Below is a small trained network, with its code and all its weights. Each question gives an input and a target symbol and asks what happens when units are switched off, that is, made to give their printed mean instead of their output.

import numpy as np


def w(rows, s, z=0):
    codes = np.array(rows[::2]) - 128.0
    scale = np.full(codes.shape[1], s)
    scale[-1] = z or s
    return codes * scale


def norm(h):
    return h / np.sqrt((h * h).mean(-1, keepdims=True) + 1e-5)


def softmax(a):
    e = np.exp(a - a.max(-1, keepdims=True))
    return e / e.sum(-1, keepdims=True)


def log_softmax(a):
    a = a - a.max(-1, keepdims=True)
    return a - np.log(np.exp(a).sum(-1, keepdims=True))


def net(x, mask):
    ids = ['ΘΞαβμψ'.index(c) for c in x.split()]
    T = len(ids)
    res = E[ids] + P[:T]
    u = 0
    for l in range(3):
        r = norm(res)
        for j in range(2):
            rows = slice(3 * j, 3 * j + 3)
            q, k, v = (r @ M[l][rows].T for M in (Q, K, V))
            z = softmax(np.where(np.tri(T) > 0, q @ k.T / 3**0.5, -1e9)) @ v
            o = O[l][rows]
            res = res + np.where(mask[u + j], z, o[:, -1]) @ o[:, :-1]
        u += 2
    return log_softmax(norm(res)[-1] @ U[:, :-1].T + U[:, -1])


Q, K, V, O = {}, {}, {}, {}
E = w([
[72,130,224],'Θ',
[118,198,164],'Ξ',
[38,122,82],'α',
[216,191,191],'β',
[124,244,90],'μ',
[133,255,209],'ψ',
],0.0099)
P = w([
[108,220,136],'0',
[118,65,248],'1',
[22,200,71],'2',
[182,82,132],'3',
[105,201,54],'4',
[201,109,151],'5',
[38,185,98],'6',
[158,59,128],'7',
[48,249,58],'8',
[188,89,23],'9',
[99,254,106],'10',
[80,79,40],'11',
[29,178,102],'12',
],0.0084)
Q[0] = w([
[56,223,184],'0.h1',
[149,51,192],'0.h1',
[254,80,122],'0.h1',
[193,8,33],'0.h2',
[28,8,80],'0.h2',
[197,62,69],'0.h2',
],0.006)
K[0] = w([
[226,131,29],'0.h1',
[64,235,33],'0.h1',
[130,233,208],'0.h1',
[154,187,166],'0.h2',
[92,159,254],'0.h2',
[171,199,163],'0.h2',
],0.0077)
V[0] = w([
[110,93,184],'0.h1',
[136,254,49],'0.h1',
[25,126,139],'0.h1',
[99,121,101],'0.h2',
[111,86,142],'0.h2',
[140,100,65],'0.h2',
],0.0098)
O[0] = w([
[132,141,190,105],'0.h1',
[1,161,84,254],'0.h1',
[178,141,205,152],'0.h1',
[140,138,49,133],'0.h2',
[214,141,127,86],'0.h2',
[183,152,58,87],'0.h2',
],0.0055,0.0075)
Q[1] = w([
[158,206,167],'1.h1',
[61,255,108],'1.h1',
[200,179,96],'1.h1',
[103,67,134],'1.h2',
[99,208,141],'1.h2',
[238,112,125],'1.h2',
],0.008)
K[1] = w([
[91,74,72],'1.h1',
[83,35,103],'1.h1',
[254,124,38],'1.h1',
[113,170,99],'1.h2',
[240,130,204],'1.h2',
[55,51,87],'1.h2',
],0.0069)
V[1] = w([
[67,2,112],'1.h1',
[118,201,169],'1.h1',
[116,127,173],'1.h1',
[157,145,136],'1.h2',
[140,157,116],'1.h2',
[67,99,142],'1.h2',
],0.0093)
O[1] = w([
[254,110,114,76],'1.h1',
[42,136,158,255],'1.h1',
[102,118,186,165],'1.h1',
[104,116,78,119],'1.h2',
[135,167,90,152],'1.h2',
[171,126,195,176],'1.h2',
],0.008,0.0053)
Q[2] = w([
[107,231,168],'2.h1',
[195,151,209],'2.h1',
[106,254,43],'2.h1',
[6,184,165],'2.h2',
[153,82,111],'2.h2',
[221,175,124],'2.h2',
],0.006)
K[2] = w([
[253,247,90],'2.h1',
[84,115,115],'2.h1',
[74,203,87],'2.h1',
[170,231,51],'2.h2',
[78,100,189],'2.h2',
[9,76,64],'2.h2',
],0.0056)
V[2] = w([
[181,130,75],'2.h1',
[254,119,98],'2.h1',
[118,53,207],'2.h1',
[122,44,79],'2.h2',
[25,133,145],'2.h2',
[128,64,105],'2.h2',
],0.0082)
O[2] = w([
[37,119,78,71],'2.h1',
[16,142,96,6],'2.h1',
[134,217,147,107],'2.h1',
[25,134,182,67],'2.h2',
[254,9,70,225],'2.h2',
[176,213,144,81],'2.h2',
],0.0048,0.011)
U = w([
[192,64,221,251],'Θ',
[125,82,166,204],'Ξ',
[202,72,65,144],'α',
[86,123,4,75],'β',
[3,226,48,128],'μ',
[13,174,130,22],'ψ',
],0.0058,0.003)

Each question gives the input, a string of symbols that net reads in full, and the target symbol t.
The units are the heads (3 rows each of Q, K, V and O). Each row of codes is followed by its name. A weight is (code - 128) times the scale printed after its matrix; where a second scale follows, it is the last column's (O and U).
mask holds one flag per head, layer by layer. A switched-off head (its flag False) gives its mean, the last column of its rows in O, instead of its output. The means were averaged over made-up inputs and are rounded, as every weight is.
A unit's drop is (log p(t) with every unit on - log p(t) with that unit switched off) / (log p(t) with every unit on - log p(t) with every unit switched off).
The circuit of an input: a set's keep is (log p(t) with only the set's units on - log p(t) with every unit switched off) / (log p(t) with every unit on - log p(t) with every unit switched off). Starting from all 6 units, units are removed one at a time, each time the one whose removal leaves the highest keep (on an exact tie, the one counted first), for as long as the keep stays at least 0.8.
units of the circuit, in order: the units of the circuit, biggest drop first
unit that matters most: the unit with the biggest drop
which heads matter: for each layer, one digit per head in row order, 1 if its drop is at least 0.15 and else 0, layers parted by /
drop of u: that unit's drop, to one decimal
input μ ψ ψ μ μ μ μ μ ψ ψ, target β: which heads matter	10 / 00 / 00
input Θ Θ μ, target Θ: units of the circuit, in order	(0.h1)
input μ μ β Θ μ Θ Θ α Θ α μ, target α: which heads matter	00 / 10 / 00
input ψ μ ψ μ μ μ, target μ: which heads matter	10 / 10 / 00
input ψ Θ μ μ μ α ψ ψ μ μ Θ, target μ: which heads matter	11 / 00 / 00
input μ Θ ψ, target Θ: units of the circuit, in order	(0.h1, 1.h1)
input μ ψ ψ μ β, target μ: which heads matter	10 / 10 / 00
input ψ μ β α μ μ ψ ψ, target α: units of the circuit, in order	(0.h2, 2.h1, 1.h1)
input μ μ ψ β ψ Ξ ψ μ μ μ β, target μ: units of the circuit, in order	(0.h1, 1.h1)
input μ α μ Θ Ξ, target Θ: which heads matter	10 / 00 / 00
input ψ Θ ψ, target Θ: which heads matter	10 / 00 / 00
input ψ β μ α μ ψ ψ μ μ ψ, target β: which heads matter	00 / 00 / 10
input μ Θ μ ψ Θ α β α Ξ ψ α, target α: which heads matter	10 / 10 / 00
input ψ Θ μ, target Θ: unit that matters most	0.h1
input Θ μ μ Ξ ψ α μ μ Θ ψ α ψ, target α: drop of 1.h2	0.0
input μ β μ μ μ μ, target β: drop of 0.h1	0.2
input μ μ μ μ ψ μ, target β: drop of 2.h1	0.1
